Below is a small trained network, with its code and all its weights. Each question gives an input and a class and asks what happens when units are switched off, that is, made to give their printed mean instead of their output.

import numpy as np


def w(rows, s, z=0):
    codes = np.array(rows[::2]) - 128.0
    scale = np.full(codes.shape[1], s)
    scale[-1] = z or s
    return codes * scale


def f(y):
    return y / 2 * (1 + np.tanh(0.7978845608 * (y + 0.044715 * y**3)))


def log_softmax(a):
    a = a - a.max(-1, keepdims=True)
    return a - np.log(np.exp(a).sum(-1, keepdims=True))


def net(x, mask):
    res = np.array(x, float).reshape(1, 5) / 4 @ E
    y = f(res @ A[0][:, :-1].T + A[0][:, -1])
    res = res + np.where(mask, y, B[0][:, -1]) @ B[0][:, :-1]
    return log_softmax(res[-1] @ U[:, :-1].T + U[:, -1])


A, B = {}, {}
E = w([
[113,159,129,124,1],'x0',
[128,128,129,131,128],'x1',
[129,127,130,129,125],'x2',
[164,235,176,90,141],'x3',
[236,142,69,146,125],'x4',
],0.009)
A[0] = w([
[131,127,122,136,121,117],'neuron 1',
[128,130,124,124,127,123],'neuron 2',
[129,127,133,132,129,129],'neuron 3',
[124,131,126,126,133,124],'neuron 4',
[125,129,123,122,130,124],'neuron 5',
[126,130,129,130,132,124],'neuron 6',
[111,144,174,113,173,120],'neuron 7',
[109,147,158,111,65,121],'neuron 8',
[191,152,81,134,163,108],'neuron 9',
[225,162,93,122,179,17],'neuron 10',
[132,118,112,120,147,153],'neuron 11',
[134,120,92,142,100,108],'neuron 12',
[85,184,178,114,48,11],'neuron 13',
[176,62,78,131,226,42],'neuron 14',
[133,129,129,126,123,129],'neuron 15',
[158,171,123,107,105,56],'neuron 16',
[155,92,66,142,60,113],'neuron 17',
[109,151,181,117,182,122],'neuron 18',
[90,111,143,104,114,156],'neuron 19',
[133,128,129,127,122,124],'neuron 20',
[133,129,123,130,121,118],'neuron 21',
[114,143,175,118,170,120],'neuron 22',
[129,126,125,127,131,127],'neuron 23',
[154,180,146,118,119,169],'neuron 24',
[87,68,95,130,138,177],'neuron 25',
[103,157,192,115,194,129],'neuron 26',
[123,131,133,125,135,120],'neuron 27',
[146,94,50,146,66,110],'neuron 28',
[4,94,151,106,76,35],'neuron 29',
[43,33,88,149,179,59],'neuron 30',
[133,131,125,119,122,128],'neuron 31',
[184,211,133,82,99,2],'neuron 32',
[134,128,111,134,113,110],'neuron 33',
],0.012,0.0074)
B[0] = w([
[137,127,134,121,118,123],'neuron 1',
[126,132,127,126,130,125],'neuron 2',
[126,126,127,128,123,129],'neuron 3',
[123,126,126,124,122,126],'neuron 4',
[125,131,127,126,129,125],'neuron 5',
[125,129,127,125,128,126],'neuron 6',
[127,102,118,44,123,198],'neuron 7',
[125,118,118,208,149,215],'neuron 8',
[91,107,135,216,129,207],'neuron 9',
[57,24,115,170,172,199],'neuron 10',
[113,122,127,154,127,158],'neuron 11',
[132,164,133,82,120,150],'neuron 12',
[63,11,113,169,178,210],'neuron 13',
[175,225,148,228,78,240],'neuron 14',
[129,128,133,131,126,130],'neuron 15',
[145,158,136,157,112,146],'neuron 16',
[167,189,140,14,108,232],'neuron 17',
[130,101,118,27,130,217],'neuron 18',
[131,97,126,171,145,196],'neuron 19',
[124,138,130,127,132,126],'neuron 20',
[133,134,130,124,127,123],'neuron 21',
[128,105,122,50,128,192],'neuron 22',
[121,135,128,128,131,127],'neuron 23',
[98,89,130,171,142,226],'neuron 24',
[132,140,141,226,122,250],'neuron 25',
[124,94,110,2,127,251],'neuron 26',
[126,123,124,119,125,126],'neuron 27',
[169,194,140,8,119,232],'neuron 28',
[189,226,134,222,92,254],'neuron 29',
[64,25,110,162,169,255],'neuron 30',
[133,128,131,133,127,130],'neuron 31',
[166,204,148,228,95,192],'neuron 32',
[132,149,133,109,127,126],'neuron 33',
],0.023,0.0051)
U = w([
[64,30,101,132,183,180],'0',
[183,202,147,172,87,161],'1',
[160,142,122,1,121,5],'2',
],0.0078,0.0015)

Each question gives the input, the list of numbers given to net, and the class t.
The units are the neurons (one row each of A and B). Each row of codes is followed by its name. A weight is (code - 128) times the scale printed after its matrix; where a second scale follows, it is the last column's (A, B and U).
mask holds one flag per neuron, in row order. A switched-off neuron (its flag False) gives its mean, the last column of its row in B, instead of its output. The means were averaged over made-up inputs and are rounded, as every weight is.
A unit's drop is (log p(t) with every unit on - log p(t) with that unit switched off) / (log p(t) with every unit on - log p(t) with every unit switched off).
most important unit: the unit with the biggest drop
top k neurons: the k neurons with the biggest drops, biggest first
drop of u: that unit's drop, to one decimal
input [-4,-1,7,8,0], class 2: most important unit	neuron 26
input [6,3,5,2,-3], class 0: top 2 neurons	[neuron 13; neuron 14]
input [-1,-1,8,5,0], class 2: top 3 neurons	[neuron 30; neuron 13; neuron 25]
input [0,6,-8,8,5], class 0: top 3 neurons	[neuron 10; neuron 14; neuron 29]
input [5,-8,1,2,-2], class 0: top 2 neurons	[neuron 13; neuron 14]
input [1,3,8,-6,-4], class 1: top 2 neurons	[neuron 29; neuron 13]
input [6,-3,8,-8,0], class 1: top 4 neurons	[neuron 29; neuron 25; neuron 26; neuron 18]
input [-7,3,2,7,2], class 0: top 2 neurons	[neuron 10; neuron 9]
input [4,5,1,-1,-8], class 1: top 2 neurons	[neuron 29; neuron 10]
input [-1,-6,-8,8,4], class 0: top 2 neurons	[neuron 10; neuron 14]
input [6,0,5,-3,3], class 2: drop of neuron 19	0.0
input [7,-8,0,7,-6], class 0: drop of neuron 13	3.2
input [-3,-6,0,4,-1], class 2: drop of neuron 30	0.1
input [0,-1,-7,5,7], class 0: most important unit	neuron 10
